How the nodes are linked:
&: z315->z337, z235->z621, z554->z653, z670->z286, z546->z287, z831->z98, z397->z491, z98->z903, z505->z697, z756->z546, z728->z384, z370->z602, z384->z551, z326->z920, z935->z554, z114->z28, z982->z689, z76->z522, z776->z76, z608->z982, z637->z608, z565->z545, z251->z724, z595->z511, z541->z218, z551->z114, z522->z235, z511->z776, z446->z525, z231->z326, z173->z935, z37->z571, z333->z565, z571->z63, z286->z595, z28->z432, z697->z658, z545->z913, z525->z378, z727->z333, z432->z637, z913->z372, z246->z251, z491->z446, z287->z533, z63->z728, z994->z670, z337->z727, z378->z370, z762->z315, z602->z395, z711->z541, z395->z505, z61->z756, z101->z675, z658->z231, z372->z173, z653->z61, z533->z101, z10->z397, z621->z435, z218->z994, z920->z711, z435->z246, z675->z10, z724->z831, z903->z37, z689->z762
~: z315->z10, z235->z608, z554->z697, z670->z728, z546->z920, z831->z727, z397->z286, z98->z333, z505->z435, z756->z326, z728->z173, z370->z522, z384->z935, z326->z831, z935->z505, z114->z653, z982->z533, z76->z432, z776->z28, z608->z287, z637->z546, z565->z525, z251->z315, z595->z551, z541->z37, z551->z554, z522->z637, z511->z114, z446->z511, z231->z724, z173->z395, z37->z545, z333->z446, z571->z913, z286->z384, z28->z61, z697->z246, z545->z378, z525->z776, z727->z491, z432->z756, z913->z370, z246->z762, z491->z595, z287->z711, z63->z372, z994->z63, z337->z397, z378->z76, z762->z675, z602->z235, z711->z903, z395->z621, z61->z231, z101->z218, z658->z251, z372->z602, z653->z658, z533->z541, z10->z670, z621->z982, z218->z571, z920->z98, z435->z689, z675->z994, z724->z337, z903->z565, z689->z101
%: z315->z697, z235->z913, z554->z286, z670->z762, z546->z76, z831->z61, z397->z251, z98->z756, z505->z728, z756->z776, z728->z675, z370->z37, z384->z10, z326->z28, z935->z670, z114->z491, z982->z602, z76->z565, z776->z333, z608->z370, z637->z378, z565->z920, z251->z554, z595->z337, z541->z608, z551->z397, z522->z545, z511->z727, z446->z831, z231->z114, z173->z994, z37->z287, z333->z326, z571->z533, z286->z315, z28->z446, z697->z384, z545->z711, z525->z98, z727->z231, z432->z525, z913->z541, z246->z935, z491->z724, z287->z522, z63->z101, z994->z689, z337->z658, z378->z903, z762->z505, z602->z571, z711->z637, z395->z63, z61->z511, z101->z621, z658->z551, z372->z218, z653->z595, z533->z235, z10->z246, z621->z372, z218->z982, z920->z432, z435->z173, z675->z435, z724->z653, z903->z546, z689->z395
+: z315->z286, z235->z533, z554->z251, z670->z935, z546->z903, z831->z446, z397->z551, z98->z525, z505->z762, z756->z98, z728->z505, z370->z608, z384->z697, z326->z333, z935->z246, z114->z231, z982->z218, z76->z546, z776->z756, z608->z541, z637->z711, z565->z76, z251->z397, z595->z653, z541->z913, z551->z658, z522->z287, z511->z61, z446->z28, z231->z727, z173->z435, z37->z370, z333->z776, z571->z602, z286->z554, z28->z326, z697->z315, z545->z522, z525->z432, z727->z511, z432->z920, z913->z235, z246->z10, z491->z114, z287->z37, z63->z395, z994->z173, z337->z595, z378->z637, z762->z670, z602->z982, z711->z545, z395->z689, z61->z831, z101->z63, z658->z337, z372->z621, z653->z724, z533->z571, z10->z384, z621->z101, z218->z372, z920->z565, z435->z675, z675->z728, z724->z491, z903->z378, z689->z994
*: z315->z384, z235->z541, z554->z315, z670->z505, z546->z565, z831->z511, z397->z554, z98->z776, z505->z675, z756->z333, z728->z435, z370->z287, z384->z246, z326->z446, z935->z762, z114->z724, z982->z571, z76->z920, z776->z326, z608->z37, z637->z903, z565->z432, z251->z286, z595->z658, z541->z370, z551->z251, z522->z711, z511->z231, z446->z61, z231->z491, z173->z689, z37->z522, z333->z28, z571->z235, z286->z697, z28->z831, z697->z10, z545->z637, z525->z756, z727->z114, z432->z98, z913->z608, z246->z670, z491->z653, z287->z545, z63->z621, z994->z395, z337->z551, z378->z546, z762->z728, z602->z533, z711->z378, z395->z101, z61->z727, z101->z372, z658->z397, z372->z982, z653->z337, z533->z913, z10->z935, z621->z218, z218->z602, z920->z525, z435->z994, z675->z173, z724->z595, z903->z76, z689->z63
§: z315->z762, z235->z522, z554->z935, z670->z994, z546->z756, z831->z724, z397->z10, z98->z831, z505->z395, z756->z61, z728->z63, z370->z378, z384->z728, z326->z231, z935->z173, z114->z551, z982->z608, z76->z776, z776->z511, z608->z637, z637->z432, z565->z333, z251->z246, z595->z286, z541->z711, z551->z384, z522->z76, z511->z595, z446->z491, z231->z658, z173->z372, z37->z903, z333->z727, z571->z37, z286->z670, z28->z114, z697->z505, z545->z565, z525->z446, z727->z337, z432->z28, z913->z545, z246->z435, z491->z397, z287->z546, z63->z571, z994->z218, z337->z315, z378->z525, z762->z689, z602->z370, z711->z920, z395->z602, z61->z653, z101->z533, z658->z697, z372->z913, z653->z554, z533->z287, z10->z675, z621->z235, z218->z541, z920->z326, z435->z621, z675->z101, z724->z251, z903->z98, z689->z982

The rows follow the links: the fewer symbols apart two nodes are, the more alike their rows tend to be.

Each row is also shifted at random along 3 hidden directions that mean nothing.

Some nodes, each with a row of numbers:
z231
 44  -12  -26  -11   -8  -27  -19  -27   12  -20   40   48  -26  -16   30  -18   -2   -6   18  -11  -19   56   20   12  -49   -8   19  -10    1   -7  -11   27   62   12  -65  -31   22  -41  -29   -8  -15  -23    9  -29  -27  -39
z235
 -8   15   17   -9  -46   20   -5   24   22   33  -34   27   18   24  -10   -8   -7  -19   -5   14    6    4   -6   24    8   -3   23   36  -11   56  -18  -21  -46  -21    1   35  -14   28   11   -2   22    8  -13   30   36  -14
z505
 21  -32   10  -14   44  -30  -44   28  -58   52   25  -11    7  -27   -6  -13   12    8   26  -32  -48    8    2   51  -69    0   47  -21    8    8  -35   15  -21   23  -44  -21   72   18   10   54   17  -30    5  -11    6   26
z658
 65    3  -22    3   39  -41  -14   -2  -20  -21   15  -42   -9  -37   -2    5   -1   22  -17  -16   13    6   34  -29   -3   12  -11  -36   -8  -52   20   21   17   22   10  -35   16  -31   -6   29  -35   -5   -1  -18  -47   46
z251
-72  -10  -23   -8    7  -47  -14    3  -43   10   20  -35  -19  -17   -9   -7    1   10   10  -24  -10    9   24  -15  -11  -25   -1  -10  -20  -28  -23   18   -2   27    3  -71   13  -46   -7    8  -25  -27    5   15  -35   23
z101
 46  -15   37   -2   14   30   25   10  -37   31   -1  -39   18   -6   -9   -6   39   15   23   -9  -20  -35  -21   20   42   -1   14    1    4    4    3  -15  -23   12  -10    9   22   32   21    2   11  -20   -2   26   31   16
z397
 -3   -2  -23   -4   15  -53  -22    0  -29    3   19  -31   -7  -31  -13    1   -4   10  -13  -18    1    8   37  -23  -13   -4   -9  -19  -18  -34  -13   10   -1   23   13  -59    8  -46    0   18  -25  -17   -5    4  -39   30
z435
 35    7   21  -37   50    3  -11   14  -41   32   55  -34   -5  -63    1   -6  -11   21   20  -27   -1  -32  -21   13    2  -20   22  -20   -7   10  -19   49  -47  -26   12  -36    4   32   25   60   37  -27   36   19    4   43
z315
 55    5  -17  -17  -19  -35  -23   18  -36    3    5   -2  -36   -3    0  -10   -1   12    5  -31  -10   -4    7  -27    0  -32    7  -24    9  -19  -27   30   -8   14  -12  -68    3  -28    1   13   13  -39   27   16  -21   -1
z903
-111     8     7   -18    14    29    25   -18    60   -21    22     2    26   -44    16     3     1     1    -2    32    30    17    -8    20    27    13    10    26   -35    23    21   -16     3   -25    11    35    -2    16   -18    11   -21    14   -26     4    10    19
z395
  4  -11   20   24  -18   24   21   29  -62   35   -3   -7   35   30   -5  -11   -1   12   19  -23   -9  -38   -4   25   44  -11  -10   17    5    3    8   -2  -49   -8  -17    2  -28   16   25  -28   22  -17  -14   45   27   -3
z935
115    3  -29   45    5  -25   -9   34  -62    6  -32  -10   -1   67  -23   15  -30   11  -27  -25    5  -54   13  -27  -12  -13  -46  -25   23  -45    5   13  -29    7   54   -6  -40    5   28  -12   24   34    2    2   -6    7
z982
 73   10   53  -16    6    7  -26    7   27   55  -25   -8   11    0  -19   15   39  -13  -19    4  -23  -14    0   25   -4   50   40   -5   13   41  -28  -25  -30   11  -17    5   31   45   20   34   25  -21    5   19   25   27
z545
 33   14   51  -38   59   51    3  -28   66   -8   27   -1    5  -50   21    9   32   -6   -1   37    1    2  -42   17   -5   36   36  -11   13   30    5   -8   33  -26  -13   39   41   58  -10   41   14    3   17  -41   21   19
z608
-23   -8   17   13  -38   41   32    0   11   15  -30   19   12   49  -10  -11  -12  -18    9   21    7  -21  -27   13   14  -20  -18   48   -7   43    4  -19  -31  -17   35   56  -39   20   10  -45   14   36   -6   19   47  -39
z286
-14    6  -27    2  -12  -41   -4    3  -47   -7   -4  -27  -30    4  -13   -2  -20    6  -12  -31   18  -30   14  -52   19  -38  -39   -5    0  -35  -12   34  -25    6   40  -66  -45  -36   15   -8    9  -15   24   28  -25    0
z432
 -8  -11    3   13  -66   12    4  -42   65   -4  -34   51    4   49    0    5   15  -33    0   25  -11   42   19    4    0   25   -1   42   -4   21    4  -41   46   16  -49   10   -8  -41  -23  -67  -32   -6  -26   14   -1  -57
z595
 -8   -2  -28   24    4  -42  -15   21  -31  -14   13   20    7   -2   15    0    8   27    3  -21  -16   39   32   16  -22    9    2  -30   10  -50   25   -5   39   30  -69  -25   44  -33  -20    6  -39  -20  -25  -29  -39    6
z76
-16   -2   11   -8  -32   16   20  -28   64  -13   -1   24   30   -8    1    0   -3  -20   -1   31   21   36    6   14   15   25    6   43  -38   29   12  -31   10  -12  -12   24  -19  -19  -21  -22  -37   -1  -30    9    3  -11
z98
-101     3     7   -11    -9    27    27   -30    38   -56    -8    -9   -31   -12    16     3    29    -2     7    28     8     9   -26   -32    20    -3     4    -6     4    -9    10    -9    61     8     0    10    18   -18   -24   -17   -31     0    18   -23    -4   -20
z511
-11  -16  -36   -6   -2  -27  -11  -34    6  -31   24   26  -16  -14   13  -16  -28  -12   12    6    8   41   11   -8  -52  -18   -6   11  -20   -9   -7   23   43   -4    6  -14  -11  -48  -25  -15  -25   10    2  -18  -21  -28
z533
-14   15   38  -57    9   24    4   25   22   20   -6  -18   -4  -48    3  -11   20   -5    6   19    7   -3  -37   20   21   -6   53   11  -16   51  -26   -2  -45  -25   19   12   36   49   10   59   30  -12   14   13   27   29
z173
-23  -13   18    0  -16   -8  -17   33  -49   54   34   20   29   -4    0  -15    4    9   26  -41  -44    2    6   57  -10  -11   28    8    1   22  -21   13  -51   -2  -57  -24    4    6   13    8   31  -42   -5   40   20    3
z994
 42    2   19    7   -4    5    2   22  -47   44   29    6   25   -1   -4   -4  -12   11   10  -34  -10  -26   -6   27   29  -11   -4    5    3   15    0   17  -52  -20  -14  -12  -27   20   23    0   33  -30    5   46   18    5
z670
-46  -24   -3    6   41  -17   -9   47  -92   24    8  -36   -6   -7   -4  -20   11   27   34  -26  -23  -21  -10   21  -34  -23   18  -24    5  -24  -16   10  -14   25   -2  -13   52   15   11   31    4    2    5  -14    6   24

Start, symbols taken left to right, then the node you end at.
Answer with the node's name.
-36   -3    3   10  -39   23   20  -47   59  -31  -23   14  -23   29    3    3   17  -19  -15   27    5   15   -1  -31   22   17  -20   16    7    5   17  -25   54    8   -8    9  -19  -23  -21  -45  -26   10    0   -5    4  -46
* % => z776
  7   13   19  -26  -25   28   17   14   24   16  -19    2    2   -4   -6  -12   -5   -9    3   16   21  -13  -31   15   24  -21   14   31  -16   55  -11   -6  -46  -30   36   35  -12   36   11    8   30   14    4   22   34  -10
§ % => z711
-42  -10  -40   45   -3  -29   -3    8  -29  -27    4   24    8   28   15    2   -6   25   -2  -27   -5   10   38    2   -8    3  -32  -22   19  -57   30    8   43   23  -47  -16   -3  -41   -7  -31  -34   -1  -25  -15  -27  -14
~ ~ => z251
-36   -2  -39   29   20  -35   -7   13  -37  -15    5  -10   10    6    2    3  -11   24   -6  -16    1    5   38   -9  -10    8  -20  -22    0  -57   24   -2   28   25  -17  -25    8  -35    0   -1  -35   -4  -27  -11  -40   24
& § => z337
 47   -6   30   23   -2   27   28   18  -46   25   -5  -30   22   15   -9    0   16   17   16  -15  -13  -42  -17   11   53   -9  -13    6   10   -1    5   -5  -41   -2   10    8  -22   20   24  -17   17  -10   -5   39   31    9
% ~ ~ => z571
-45   -6  -23    1   10  -11   10  -19  -18  -47   34   17  -21  -13   30  -13   -9   12   24   -9   -8   22    2  -19  -20  -19   -8  -16    7  -36   11   29   50    7  -29  -27    0  -41  -22  -14  -16  -12   15  -24  -31  -29
§ * => z251
-91    4   32  -25   44   46   15  -15   47  -12   22   -2   12  -48   18    4   17    5    6   34    1    5  -29   20    7   23   24   -8    5   25   13   -2   20  -16  -13   53   30   47   -8   29   12    3    2  -28   16   17
& % & => z982
-41  -15   37   -8   23   67   43  -25   18  -16   -3  -27   -3   -5   -2   -6    1   -2   26   38   10  -39  -53   -2   22  -11   -2   19   -2   25    8   -6    2  -27   51   56  -12   44    5  -20   17   35   18   -7   38  -15
* + % => z522
 29    0  -20   17  -14  -18   -5   49  -70   -2  -21   -9  -19   21   -1  -12    1   24    8  -32  -12  -23   -7  -11    0  -43  -10  -23   24  -30   -6   16  -13   20   -5  -26   15   -3   11    5   15   -9   14   -1   -7   -6
& & => z491
-21   20   16    0    8   30    2  -21   68   -4    0   31   29  -10    6   17   -7   -8  -21   29   10   11    1   28    2   44   12    1    3   30   22  -20    6  -21  -11   47  -14   37   -3    7    8   14  -18  -15   12    4
& % => z370
-29   -2  -31   34    2  -20    3   -6  -25  -37   18   30   -8   21   22    0   -9   18   -2  -22  -10   10   21   -4   -3   -6  -29  -29   20  -55   31   17   45   12  -43  -19   -9  -38   -7  -23  -13   -3   -5  -22  -30  -20
& * => z511
-62   18    4  -17   10   21   22  -24   47  -62  -10  -26  -44  -24   25    9   20    4   -6   35   23    1  -27  -49   25   -3   -5  -27    8  -20   11    1   58    1   22   11   26    3  -19    8  -20   13   25  -38  -10   -2
% & % => z565
 86    0   50    9  -10    9  -24    9   15   59  -34   -9   27   42  -30   27   32  -20  -21    0  -35  -18   12   14    1   42   15    0   19   31  -18  -41  -28   15  -16   14   13   43   23    4   27  -13  -12   19   33   13
§ + => z913
 35   19   11   -5   -6   13   -9  -20   88    3    3   49   39   -2    1   23  -10  -20  -33   29   15   26   16   17    1   54   11    9   -7   33   21  -27    7  -25  -24   47  -17   24   -5    5   -3   11  -34    2    9    2
~ + § => z756
-26    4   26   17   13   51   17  -30   42   -4  -10    3   18   30   -3   22   -3  -16  -13   27    0  -34  -24   -6   -2   28  -20   10   20   17   19  -17   12  -26   27   59  -33   47   14  -32   27   37    4  -14   37  -24
& + => z533
 45  -15   29  -11  -12   45   17  -10   26   11  -12   19    6   17    0  -11    9  -16   15   24   -9   -2  -32   23   -4    2   17   32   -2   49  -14  -20    4  -17    7   50    2   32    3  -20   22   24   -3    0   47  -31
% ~ & => z913
 79    2  -24   33    5  -22    5   33  -66   -2  -23  -31  -16   41   -7    6  -20   22  -10  -29   13  -54    0  -35    5  -38  -40  -31   22  -43   15   19  -29    5   50  -12  -31   10   27   -5   21   23   14   -1   -9    8
~ % => z505
